The symbols move the states like this.
i: Vun->Bup, Buv->Ger, Duz->Fur, Kup->Zev, Sem->Zel, Kod->Bir, Dup->Pil, Geb->Buv, Lup->Poz, Vib->Nur, Bet->Duz, Sof->Kub, Fur->Dib, Pil->Vib, Dur->Sof, Dib->Mem, Ger->Bet, Nur->Sos, Dod->Gak, Sos->Dez, Bos->Lep, Kad->Tuz, Gak->Kad, Bir->Dil, Zaf->Dur, Mem->Kod, Tuz->Vun, Zev->Zaf, Kub->Lup, Lep->Rus, Rus->Fas, Poz->Gur, Daz->Led, Dez->Sem, Zel->Daz, Gur->Geb, Led->Dod, Bup->Bos, Fas->Dup, Dil->Kup
j: Vun->Poz, Buv->Gak, Duz->Daz, Kup->Pil, Sem->Dib, Kod->Sos, Dup->Zev, Geb->Kad, Lup->Bup, Vib->Dil, Bet->Led, Sof->Lep, Fur->Zel, Pil->Kup, Dur->Rus, Dib->Sem, Ger->Dod, Nur->Bir, Dod->Ger, Sos->Kod, Bos->Kub, Kad->Geb, Gak->Buv, Bir->Nur, Zaf->Fas, Mem->Dez, Tuz->Gur, Zev->Dup, Kub->Bos, Lep->Sof, Rus->Dur, Poz->Vun, Daz->Duz, Dez->Mem, Zel->Fur, Gur->Tuz, Led->Bet, Bup->Lup, Fas->Zaf, Dil->Vib

In the rows, zero is written as 501.

The rows follow the links: the fewer symbols apart two states are, the more alike their rows tend to be.

Here are some states, each with a row of numbers. One shown again gets a slightly different row.
Dib -> [686,931,501,397,427,519,465,347,643,426,624,545,498,355,717,483,492,685,661,384,457,547,471,473,366,530,739,395,360,538,524,595,546,560,447,525,593,391,544,471,732,443,632,354,518,442,400,486,547,484,624,694,377,549,533,661]
Fur -> [750,819,568,440,526,524,548,393,679,453,685,574,372,297,746,450,509,705,629,383,430,534,566,503,311,504,667,411,356,433,487,579,604,524,413,588,500,333,499,497,672,462,669,409,394,430,366,463,497,457,630,644,507,481,459,663]
Led -> [577,892,367,274,450,486,378,351,575,592,551,468,674,443,704,524,503,552,664,477,509,490,375,424,497,483,670,385,451,672,617,646,551,402,407,500,657,530,452,404,777,439,553,360,683,459,410,579,530,514,561,770,416,514,613,558]
Pil -> [629,167,551,645,459,458,430,693,598,431,385,462,635,420,286,449,543,385,402,431,515,553,398,526,453,487,351,659,606,628,561,381,408,583,524,461,298,642,580,412,262,572,615,643,645,539,624,456,347,511,410,281,308,579,595,373]
Kub -> [351,125,776,739,470,458,484,641,385,545,633,482,568,630,543,578,507,671,346,570,568,462,436,673,594,450,280,382,374,571,521,424,602,450,525,457,442,391,463,504,290,566,403,627,596,556,306,512,699,556,605,311,517,460,510,600]
Buv -> [719,156,463,532,526,542,574,600,636,551,344,575,347,332,291,552,530,317,443,347,414,501,538,501,326,519,339,633,650,485,495,450,426,471,326,553,275,580,455,494,322,495,649,610,410,460,624,519,281,443,376,356,567,428,455,340]
Bir -> [426,936,290,252,431,533,419,339,457,434,401,488,685,551,547,496,511,401,629,535,530,531,422,376,569,471,721,603,574,610,589,584,468,571,621,495,665,612,525,456,771,495,427,388,677,511,605,456,492,540,399,709,329,615,584,395]
Nur -> [787,284,476,549,576,452,522,603,686,462,325,423,450,300,298,469,538,316,479,334,585,499,570,455,420,468,402,658,608,359,443,426,407,537,392,436,298,589,551,521,362,568,674,596,439,569,643,471,214,552,376,339,586,469,428,342]

Each walk starts at a row. The symbols on each line, taken left to right, move it on to the next state.
Each answer is a row, close to the row of the state it stands for.
---
[487,947,336,318,440,482,401,323,489,428,493,499,654,459,646,433,512,507,631,509,480,517,361,399,512,525,740,578,515,664,608,609,501,572,570,503,669,562,570,412,759,467,486,351,653,474,540,453,516,523,476,733,260,575,615,490]
i j i j i j j i j
[681,217,490,575,493,473,521,674,630,444,305,450,571,371,272,447,526,307,446,373,576,528,486,506,436,484,326,664,654,509,515,421,397,528,492,424,281,620,522,483,292,596,622,630,569,570,696,439,304,539,379,327,441,498,492,310]
i i i i i j i i j j
[583,950,407,331,458,522,438,335,539,435,604,553,610,447,671,442,503,636,634,445,465,541,394,440,422,536,743,467,438,628,596,591,557,570,505,551,588,501,573,422,741,441,578,374,651,472,469,481,544,475,579,734,274,589,584,571]
---
[655,97,518,587,463,537,449,643,641,547,357,536,491,354,255,549,503,316,429,425,456,493,456,508,396,505,262,579,638,549,538,407,451,438,358,530,326,630,452,461,298,505,606,607,577,501,569,594,309,480,412,323,497,503,519,361]
i i j j i j j j j
[835,521,476,493,585,563,634,486,736,525,493,558,231,239,511,511,470,516,562,294,404,489,677,503,254,530,482,482,500,302,358,529,475,482,326,556,333,431,501,538,482,413,734,474,235,460,507,503,363,433,536,469,740,412,356,505]
j i j i i
[784,692,550,488,574,524,602,436,700,495,593,547,262,276,622,466,469,618,609,313,411,505,617,516,254,548,621,445,394,317,375,537,539,509,370,595,450,363,510,525,607,409,672,446,249,428,425,497,426,458,568,589,650,438,406,643]
---
[537,127,630,687,424,480,422,690,518,429,481,470,671,500,373,465,498,472,373,476,523,532,355,597,466,526,327,549,508,638,607,380,476,561,582,479,348,630,555,407,272,561,522,631,711,548,555,423,455,539,449,250,268,608,620,478]
j i i j j j i
[455,162,724,753,442,517,390,669,487,414,560,529,615,538,457,445,488,581,365,561,498,510,355,624,503,512,287,504,483,647,593,359,540,577,604,525,361,527,593,430,270,532,481,660,688,526,482,458,556,502,566,229,258,620,605,544]
j j i i i i i
[846,432,468,474,576,457,626,588,779,446,435,430,385,242,436,501,499,383,559,297,586,500,640,496,411,483,463,577,577,265,365,503,443,540,341,391,303,456,548,559,467,604,749,542,310,562,575,507,314,547,438,435,696,428,335,410]
---
[643,845,446,379,449,460,426,319,649,584,654,459,659,378,723,511,517,661,672,391,514,499,416,463,426,490,665,325,366,629,552,625,566,430,344,466,608,402,453,409,733,474,596,346,630,447,346,563,534,499,613,735,451,534,542,636]
j j j i i i j
[845,551,489,486,579,429,657,493,766,493,515,409,346,273,578,507,536,560,604,295,590,502,641,537,363,476,511,459,467,263,374,515,484,469,315,414,393,372,484,555,533,575,755,476,321,576,446,523,348,560,518,543,732,404,327,551]
j i j j i j i i i
[792,709,523,458,537,437,592,378,703,524,661,436,420,295,667,548,505,676,642,315,604,477,578,518,409,481,631,364,353,360,394,577,581,461,311,413,444,339,481,534,641,533,702,446,411,532,339,545,467,533,623,630,681,425,430,631]
---
[412,82,737,751,451,508,464,668,446,556,562,509,653,604,467,534,516,612,351,557,535,503,441,626,563,495,274,413,415,634,568,464,526,429,477,494,373,482,460,459,277,580,478,619,664,537,402,560,585,511,542,260,395,506,591,592]
j i j i i i
[596,51,576,658,458,518,401,691,547,565,451,525,623,456,305,575,494,409,386,464,489,492,393,574,454,529,237,525,600,636,579,401,449,436,408,536,332,615,436,420,268,499,549,623,649,529,548,535,407,489,440,281,410,529,618,394]
i i i j i j j j i
[778,363,484,517,549,559,605,578,741,556,397,610,255,278,371,513,515,374,507,329,399,481,640,489,313,551,380,567,584,337,405,464,495,453,332,595,342,547,508,546,413,484,652,558,256,455,579,525,287,443,421,411,677,416,378,401]
---
[506,40,627,721,415,452,385,680,496,585,514,537,659,482,387,540,479,532,397,485,516,469,401,622,521,489,270,442,521,689,612,445,508,449,395,502,360,550,456,457,224,529,507,664,723,491,472,571,506,510,471,284,408,541,615,505]
j i j j i i i j
[222,318,652,664,562,484,615,573,285,524,582,408,410,757,555,515,487,637,390,677,589,494,618,581,704,469,391,377,394,337,367,457,536,468,636,412,586,355,492,627,411,570,314,572,363,557,376,535,701,540,561,421,661,410,366,602]
i j i j j j j i i j
[204,697,364,348,591,463,598,431,303,443,420,406,426,733,443,487,535,375,484,693,583,501,647,380,725,438,604,597,584,343,404,532,475,529,692,404,680,505,513,618,605,544,246,455,368,547,601,508,554,553,415,594,652,432,396,387]
---
[311,870,244,257,469,449,465,343,410,422,347,467,567,591,470,470,524,351,584,596,562,519,470,344,616,460,722,605,640,541,542,568,420,534,654,459,659,640,559,489,705,483,385,397,576,466,645,459,478,521,409,653,393,552,522,384]
i j j i j j i i i
[291,234,737,745,508,477,520,592,372,558,655,437,503,650,562,539,540,691,365,609,564,452,533,664,683,452,343,337,381,490,508,430,556,453,572,437,487,378,486,528,357,583,348,582,473,559,337,496,732,556,615,345,590,463,432,680]
i j i j j j j i i j
[148,538,490,499,581,434,651,515,236,491,504,399,346,777,501,529,517,505,430,685,579,504,665,534,745,458,495,499,491,242,397,493,495,500,694,424,638,378,474,633,487,575,279,514,325,580,531,520,652,587,468,476,740,408,322,508]
